Here is a tiny trained network, its code and every weight. The questions are about switching its units off for an input and a class, where a switched-off unit gives its printed mean instead of its output.

import numpy as np


def w(rows, s, z=0):
    codes = np.array(rows[::2]) - 128.0
    scale = np.full(codes.shape[1], s)
    scale[-1] = z or s
    return codes * scale


def f(y):
    return np.maximum(y, 0)


def log_softmax(a):
    a = a - a.max(-1, keepdims=True)
    return a - np.log(np.exp(a).sum(-1, keepdims=True))


def net(x, mask):
    res = np.array(x, float).reshape(1, 5) / 4 @ E
    y = f(res @ A[0][:, :-1].T + A[0][:, -1])
    res = res + np.where(mask, y, B[0][:, -1]) @ B[0][:, :-1]
    return log_softmax(res[-1] @ U[:, :-1].T + U[:, -1])


A, B = {}, {}
E = w([
[12,90,200,120],'x0',
[73,187,107,94],'x1',
[124,196,223,164],'x2',
[106,56,100,148],'x3',
[170,70,151,39],'x4',
],0.011)
A[0] = w([
[136,188,110,112,62],'n1',
[96,86,115,134,118],'n2',
[112,150,93,68,48],'n3',
[82,140,99,185,141],'n4',
[106,133,179,161,21],'n5',
[151,122,175,85,22],'n6',
[222,104,149,170,54],'n7',
[127,111,90,92,184],'n8',
[81,147,96,245,146],'n9',
[167,47,78,123,125],'n10',
[112,107,197,96,67],'n11',
[123,74,112,84,117],'n12',
[153,141,127,90,121],'n13',
[153,186,166,114,44],'n14',
[131,135,231,127,114],'n15',
[177,124,129,190,129],'n16',
[122,135,189,116,109],'n17',
[109,121,112,60,30],'n18',
[140,146,99,166,69],'n19',
[120,124,93,114,237],'n20',
[116,101,129,169,22],'n21',
[79,76,133,188,93],'n22',
[70,92,121,35,168],'n23',
[129,129,38,142,254],'n24',
[119,81,116,84,116],'n25',
[169,87,69,76,89],'n26',
[142,143,197,138,114],'n27',
[72,186,252,76,167],'n28',
[71,111,99,93,42],'n29',
[61,195,103,144,140],'n30',
[112,57,170,181,99],'n31',
],0.016,0.0077)
B[0] = w([
[85,97,119,92,154],'n1',
[130,124,172,105,165],'n2',
[140,84,171,94,148],'n3',
[88,236,127,160,182],'n4',
[70,2,150,195,154],'n5',
[39,143,89,180,150],'n6',
[110,68,130,187,180],'n7',
[196,166,190,124,182],'n8',
[70,200,188,178,218],'n9',
[174,95,137,110,210],'n10',
[85,65,102,99,174],'n11',
[144,125,125,69,182],'n12',
[97,146,104,190,155],'n13',
[116,55,111,146,161],'n14',
[91,54,55,202,196],'n15',
[163,84,216,172,177],'n16',
[113,107,87,152,168],'n17',
[113,97,155,79,151],'n18',
[136,85,164,133,152],'n19',
[166,145,179,127,187],'n20',
[78,169,129,200,138],'n21',
[67,154,165,143,178],'n22',
[54,95,182,31,217],'n23',
[171,168,228,111,222],'n24',
[123,147,119,74,177],'n25',
[209,110,166,138,196],'n26',
[87,70,81,193,174],'n27',
[133,121,22,117,252],'n28',
[178,158,106,104,158],'n29',
[55,109,150,69,192],'n30',
[69,22,195,129,182],'n31',
],0.0081,0.016)
U = w([
[154,90,162,46,154],'0',
[202,163,167,163,186],'1',
[130,155,10,114,144],'2',
[94,190,221,100,116],'3',
[131,99,172,198,119],'4',
[151,163,99,127,5],'5',
[56,112,96,156,126],'6',
],0.011,0.012)

Each question gives the input, the list of numbers given to net, and the class t.
The units are the neurons (one row each of A and B). Each row of codes is followed by its name. A weight is (code - 128) times the scale printed after its matrix; where a second scale follows, it is the last column's (A, B and U).
mask holds one flag per neuron, in row order. A switched-off neuron (its flag False) gives its mean, the last column of its row in B, instead of its output. The means were averaged over made-up inputs and are rounded, as every weight is.
A unit's drop is (log p(t) with every unit on - log p(t) with that unit switched off) / (log p(t) with every unit on - log p(t) with every unit switched off).
The circuit of an input: a set's keep is (log p(t) with only the set's units on - log p(t) with every unit switched off) / (log p(t) with every unit on - log p(t) with every unit switched off). Starting from the 12 units with the biggest drops (on a tie, the unit counted first), units are removed one at a time, each time the one whose removal leaves the highest keep (on an exact tie, the one counted first), for as long as the keep stays at least 0.8.
circuit, biggest first: the units of the circuit, biggest drop first
top k neurons: the k neurons with the biggest drops, biggest first
drop when u is switched off: that unit's drop, to one decimal
input [1,5,5,-8,0], class 2: circuit, biggest first	(n28)
input [-5,-8,-4,5,2], class 1: circuit, biggest first	(n23; n26; n24)
input [-2,-2,-3,-1,-5], class 3: circuit, biggest first	(n28; n15)
input [3,-8,8,-1,-4], class 6: circuit, biggest first	(n28; n15)
input [6,-1,0,8,2], class 0: circuit, biggest first	(n9; n23)
input [-3,-3,0,-6,-3], class 1: circuit, biggest first	(n23; n31)
input [-5,3,7,6,-4], class 3: top 2 neurons	(n9; n15)
input [7,8,-5,-7,-1], class 0: top 2 neurons	(n28; n9)
input [-3,-4,3,-7,6], class 4: top 3 neurons	(n7; n23; n30)
input [0,1,7,-7,6], class 2: drop when n28 is switched off	0.3
input [-4,2,5,7,7], class 1: drop when n31 is switched off	0.3
input [-5,-3,-3,-4,0], class 1: drop when n16 is switched off	0.0
